Below are the code and all the weights of a small trained network. Each question names an input and a class and asks about switching units off, where a switched-off unit gives its printed mean instead of its output.

import numpy as np


def w(rows, s, z=0):
    codes = np.array(rows[::2]) - 128.0
    scale = np.full(codes.shape[1], s)
    scale[-1] = z or s
    return codes * scale


def f(y):
    return np.maximum(y, 0)


def log_softmax(a):
    a = a - a.max(-1, keepdims=True)
    return a - np.log(np.exp(a).sum(-1, keepdims=True))


def net(x, mask):
    res = np.array(x, float).reshape(1, 7) / 4 @ E
    y = f(res @ A[0][:, :-1].T + A[0][:, -1])
    res = res + np.where(mask, y, B[0][:, -1]) @ B[0][:, :-1]
    return log_softmax(res[-1] @ U[:, :-1].T + U[:, -1])


A, B = {}, {}
E = w([
[82,167,91,100,93,182,88,166],'x0',
[155,136,121,215,185,158,135,48],'x1',
[187,172,130,99,28,90,154,121],'x2',
[121,218,168,195,118,197,122,94],'x3',
[153,115,104,130,64,98,210,142],'x4',
[122,151,136,102,205,176,87,139],'x5',
[178,215,255,79,201,146,214,165],'x6',
],0.0091)
A[0] = w([
[163,130,176,2,150,95,125,172,255],'neuron 1',
[162,62,86,178,135,83,99,66,168],'neuron 2',
[104,157,184,125,102,119,124,156,77],'neuron 3',
[108,84,95,151,183,143,73,140,115],'neuron 4',
[105,201,68,140,82,195,66,135,177],'neuron 5',
[151,213,221,169,221,191,149,97,197],'neuron 6',
[146,131,127,154,60,98,237,101,176],'neuron 7',
],0.0093,0.004)
B[0] = w([
[180,128,139,57,87,96,123,198,212],'neuron 1',
[166,127,38,185,104,149,123,90,194],'neuron 2',
[169,116,80,160,114,111,149,99,152],'neuron 3',
[77,73,107,134,135,211,118,127,177],'neuron 4',
[117,116,148,101,35,87,47,131,194],'neuron 5',
[222,105,96,181,173,186,254,138,253],'neuron 6',
[196,132,139,93,130,127,188,161,198],'neuron 7',
],0.01,0.015)
U = w([
[66,108,83,195,87,139,21,56,171],'0',
[237,115,87,169,120,136,247,139,185],'1',
[106,166,158,182,140,65,147,85,53],'2',
[54,232,179,148,206,56,164,60,3],'3',
[51,71,113,102,233,178,170,161,73],'4',
[78,213,181,156,186,81,156,102,3],'5',
[124,158,204,237,115,162,105,101,30],'6',
[151,147,194,2,82,81,121,199,196],'7',
],0.0077,0.0046)

Each question gives the input, the list of numbers given to net, and the class t.
The units are the neurons (one row each of A and B). Each row of codes is followed by its name. A weight is (code - 128) times the scale printed after its matrix; where a second scale follows, it is the last column's (A, B and U).
mask holds one flag per neuron, in row order. A switched-off neuron (its flag False) gives its mean, the last column of its row in B, instead of its output. The means were averaged over made-up inputs and are rounded, as every weight is.
A unit's drop is (log p(t) with every unit on - log p(t) with that unit switched off) / (log p(t) with every unit on - log p(t) with every unit switched off).
The circuit of an input: a set's keep is (log p(t) with only the set's units on - log p(t) with every unit switched off) / (log p(t) with every unit on - log p(t) with every unit switched off). Starting from all 7 units, units are removed one at a time, each time the one whose removal leaves the highest keep (on an exact tie, the one counted first), for as long as the keep stays at least 0.8.
circuit, biggest first: the units of the circuit, biggest drop first
most important unit: the unit with the biggest drop
k most important neurons: the k neurons with the biggest drops, biggest first
drop when u is switched off: that unit's drop, to one decimal
input [-8,-6,-6,3,-4,4,-1], class 4: circuit, biggest first => [neuron 4; neuron 7]
input [-7,-8,4,2,-6,-7,5], class 7: most important unit => neuron 1
input [6,-2,6,3,2,3,5], class 7: 4 most important neurons => [neuron 1; neuron 2; neuron 5; neuron 4]
input [5,-4,-2,0,-7,-1,-1], class 7: 2 most important neurons => [neuron 2; neuron 5]
input [-7,1,-3,-3,-6,3,-2], class 4: circuit, biggest first => [neuron 4; neuron 6]
input [-4,-3,-8,-6,1,0,-2], class 4: 2 most important neurons => [neuron 5; neuron 6]
input [1,-6,-2,-4,-3,7,-4], class 7: 2 most important neurons => [neuron 1; neuron 6]
input [-3,-4,-3,-1,-8,-8,2], class 7: 2 most important neurons => [neuron 6; neuron 2]
input [4,0,6,-2,7,-1,3], class 7: 3 most important neurons => [neuron 6; neuron 2; neuron 1]
input [8,-8,-2,8,1,-5,-4], class 0: 2 most important neurons => [neuron 1; neuron 7]
input [2,6,7,-2,-3,-7,-6], class 0: 3 most important neurons => [neuron 6; neuron 1; neuron 5]
input [0,-3,6,-4,-6,-7,-8], class 0: drop when neuron 6 is switched off => 0.5
input [3,1,1,1,3,1,-6], class 0: drop when neuron 6 is switched off => 0.1
input [4,-2,5,-7,-3,-7,1], class 7: most important neuron => [neuron 6]
input [-3,-4,8,0,1,-3,2], class 7: drop when neuron 6 is switched off => 0.8
input [-5,-2,5,-2,-6,5,-1], class 7: drop when neuron 6 is switched off => 0.6
